Below are the code and all the weights of a small trained network. Each question names an input and a class and asks about switching units off, where a switched-off unit gives its printed mean instead of its output.

import numpy as np


def w(rows, s, z=0):
    codes = np.array(rows[::2]) - 128.0
    scale = np.full(codes.shape[1], s)
    scale[-1] = z or s
    return codes * scale


def norm(h):
    return h / np.sqrt((h * h).mean(-1, keepdims=True) + 1e-5)


def f(y):
    return y / 2 * (1 + np.tanh(0.7978845608 * (y + 0.044715 * y**3)))


def log_softmax(a):
    a = a - a.max(-1, keepdims=True)
    return a - np.log(np.exp(a).sum(-1, keepdims=True))


def net(x, mask):
    res = np.array(x, float).reshape(1, 8) / 4 @ E
    u = 0
    for l in range(4):
        y = f(norm(res) @ A[l][:, :-1].T + A[l][:, -1])
        res = res + np.where(mask[u : u + 9], y, B[l][:, -1]) @ B[l][:, :-1]
        u += 9
    return log_softmax(norm(res)[-1] @ U[:, :-1].T + U[:, -1])


A, B = {}, {}
E = w([
[140,196,79,68,121,125,112,83],'x0',
[52,146,218,91,57,73,168,197],'x1',
[46,215,178,235,111,156,64,190],'x2',
[200,131,129,202,98,66,38,152],'x3',
[125,255,204,116,120,171,164,120],'x4',
[189,123,179,10,235,150,55,157],'x5',
[132,219,143,103,106,131,167,234],'x6',
[140,131,219,78,36,143,79,126],'x7',
],0.0064)
A[0] = w([
[179,200,168,137,137,194,76,83,166],'0.n1',
[146,43,1,210,215,144,88,23,120],'0.n2',
[173,179,123,129,99,133,126,174,76],'0.n3',
[147,255,117,87,187,176,186,31,101],'0.n4',
[23,191,145,190,176,167,227,178,145],'0.n5',
[189,76,150,92,53,105,53,64,3],'0.n6',
[137,189,75,155,34,133,118,141,62],'0.n7',
[127,130,227,124,163,104,100,141,129],'0.n8',
[119,87,48,119,134,118,176,98,174],'0.n9',
],0.0092,0.0049)
B[0] = w([
[121,192,115,125,156,177,126,53,181],'0.n1',
[139,68,109,247,126,109,136,3,254],'0.n2',
[154,120,139,218,88,153,172,90,132],'0.n3',
[136,140,149,77,130,155,183,240,206],'0.n4',
[40,135,133,160,135,160,167,144,236],'0.n5',
[88,155,169,162,109,114,200,110,156],'0.n6',
[207,133,128,153,101,100,141,110,147],'0.n7',
[101,40,173,165,157,93,123,73,163],'0.n8',
[71,163,66,88,193,108,83,70,188],'0.n9',
],0.012,0.009)
A[1] = w([
[102,83,1,103,31,82,211,164,44],'1.n1',
[189,11,46,103,215,157,107,179,255],'1.n2',
[165,146,188,106,47,159,13,153,4],'1.n3',
[216,100,27,140,110,88,102,108,148],'1.n4',
[204,78,155,55,215,105,113,105,159],'1.n5',
[160,82,140,92,47,48,114,101,23],'1.n6',
[175,180,170,170,35,198,91,232,114],'1.n7',
[196,115,128,156,110,112,47,32,181],'1.n8',
[92,5,205,87,68,85,128,189,25],'1.n9',
],0.011,0.0023)
B[1] = w([
[123,136,8,175,177,192,69,132,177],'1.n1',
[221,36,121,74,111,116,139,116,192],'1.n2',
[158,188,97,141,145,63,169,64,137],'1.n3',
[176,195,145,190,86,81,111,67,201],'1.n4',
[144,85,119,59,108,152,90,137,183],'1.n5',
[92,192,129,194,87,148,18,135,150],'1.n6',
[147,67,230,117,126,65,164,104,179],'1.n7',
[155,95,127,132,51,34,189,92,254],'1.n8',
[139,131,221,179,152,160,170,195,186],'1.n9',
],0.013,0.0074)
A[2] = w([
[71,105,170,121,106,76,202,198,67],'2.n1',
[168,142,58,128,125,80,179,226,157],'2.n2',
[90,142,57,134,134,107,156,182,9],'2.n3',
[119,181,229,141,138,153,143,169,65],'2.n4',
[84,183,142,57,111,150,144,150,4],'2.n5',
[114,189,123,29,152,142,109,81,206],'2.n6',
[143,117,175,233,131,135,103,176,53],'2.n7',
[127,138,148,126,115,155,184,125,39],'2.n8',
[149,250,120,82,139,157,138,115,94],'2.n9',
],0.012,0.0023)
B[2] = w([
[200,208,130,184,48,188,89,160,233],'2.n1',
[79,21,145,182,156,236,129,8,142],'2.n2',
[108,151,79,97,191,108,171,47,155],'2.n3',
[112,131,205,160,66,45,120,198,254],'2.n4',
[143,149,176,153,171,31,44,171,170],'2.n5',
[125,63,132,98,69,166,152,201,172],'2.n6',
[87,126,205,67,199,170,157,129,205],'2.n7',
[109,148,151,131,157,98,110,213,162],'2.n8',
[153,133,192,229,58,222,129,140,161],'2.n9',
],0.012,0.007)
A[3] = w([
[42,164,123,111,207,118,139,98,16],'3.n1',
[85,183,192,117,210,167,84,149,86],'3.n2',
[126,81,122,229,186,181,138,138,133],'3.n3',
[65,163,96,199,91,152,124,165,151],'3.n4',
[161,98,151,127,205,35,77,68,139],'3.n5',
[160,42,141,159,179,90,46,86,168],'3.n6',
[151,183,110,60,119,130,148,117,48],'3.n7',
[94,163,139,118,144,140,196,89,199],'3.n8',
[112,121,181,148,173,73,7,140,5],'3.n9',
],0.013,0.0016)
B[3] = w([
[50,162,81,201,134,198,174,141,176],'3.n1',
[128,127,148,146,47,104,177,103,241],'3.n2',
[33,203,67,29,49,61,149,125,227],'3.n3',
[130,44,110,58,250,188,68,68,247],'3.n4',
[147,119,134,161,81,7,176,140,253],'3.n5',
[196,246,128,88,42,133,209,79,248],'3.n6',
[142,59,173,192,175,198,127,104,117],'3.n7',
[62,44,80,106,28,140,162,186,188],'3.n8',
[78,140,109,149,85,242,217,118,168],'3.n9',
],0.011,0.0067)
U = w([
[220,123,99,159,71,11,172,5,177],'0',
[188,158,100,135,221,40,100,177,2],'1',
[38,141,66,139,134,151,167,97,162],'2',
[223,64,131,31,148,158,118,139,102],'3',
[161,166,90,170,200,124,14,105,56],'4',
[124,160,249,154,85,127,154,189,181],'5',
],0.013,0.0059)

Each question gives the input, the list of numbers given to net, and the class t.
The units are the neurons (one row each of A and B). Each row of codes is followed by its name. A weight is (code - 128) times the scale printed after its matrix; where a second scale follows, it is the last column's (A, B and U).
mask holds one flag per neuron, layer by layer. A switched-off neuron (its flag False) gives its mean, the last column of its row in B, instead of its output. The means were averaged over made-up inputs and are rounded, as every weight is.
A unit's drop is (log p(t) with every unit on - log p(t) with that unit switched off) / (log p(t) with every unit on - log p(t) with every unit switched off).
The circuit of an input: a set's keep is (log p(t) with only the set's units on - log p(t) with every unit switched off) / (log p(t) with every unit on - log p(t) with every unit switched off). Starting from the 12 units with the biggest drops (on a tie, the unit counted first), units are removed one at a time, each time the one whose removal leaves the highest keep (on an exact tie, the one counted first), for as long as the keep stays at least 0.8.
circuit, biggest first: the units of the circuit, biggest drop first
top k neurons: the k neurons with the biggest drops, biggest first
k most important neurons of layer l: the k neurons of layer l with the biggest drops, biggest first
drop of u: that unit's drop, to one decimal
input [2,-1,-2,2,6,-2,2,8], class 5: top 2 neurons : 0.n2, 0.n4
input [-8,-1,-1,1,-1,7,7,4], class 3: circuit, biggest first : 0.n5, 1.n5
input [5,7,-1,8,-5,-7,3,-4], class 4: top 2 neurons : 1.n1, 0.n2
input [-2,4,-4,7,1,7,0,8], class 5: circuit, biggest first : 1.n9
input [7,-4,-1,-6,6,3,-4,0], class 3: circuit, biggest first : 0.n5, 2.n6, 1.n5, 3.n5
input [0,-1,-4,-2,2,-6,0,7], class 4: top 3 neurons : 0.n2, 0.n5, 1.n6
input [-8,-5,1,-3,6,5,-1,8], class 3: top 2 neurons : 0.n2, 0.n5
input [-1,5,-4,-4,1,-4,-5,4], class 2: top 2 neurons : 1.n1, 0.n2
input [7,4,-1,3,5,-3,3,3], class 5: top 2 neurons : 0.n2, 1.n8
input [2,5,-6,-3,0,8,-1,5], class 5: top 3 neurons : 1.n9, 0.n9, 0.n6
input [0,3,0,6,0,-7,6,3], class 5: 3 most important neurons of layer 1 : 1.n7, 1.n8, 1.n2
input [0,5,0,2,6,-1,-3,3], class 5: top 2 neurons : 0.n2, 0.n9
input [6,3,-8,0,-3,6,0,8], class 5: top 3 neurons : 0.n2, 0.n6, 1.n9
input [5,7,3,-8,-4,-2,-4,6], class 5: top 2 neurons : 1.n9, 0.n2
input [-1,3,7,-7,2,1,-5,-5], class 2: top 3 neurons : 0.n5, 3.n4, 1.n7
input [7,-7,6,-7,-4,-7,2,3], class 2: top neuron : 0.n5
input [-7,-2,-8,-3,5,5,8,4], class 3: 2 most important neurons of layer 1 : 1.n5, 1.n2
input [6,1,-7,-6,-3,4,-5,4], class 3: drop of 1.n5 : 0.1
input [1,-8,-1,-3,7,-5,-3,2], class 2: 2 most important neurons of layer 0 : 0.n4, 0.n2
input [6,7,-2,4,-1,-7,4,-2], class 2: drop of 1.n1 : 0.2
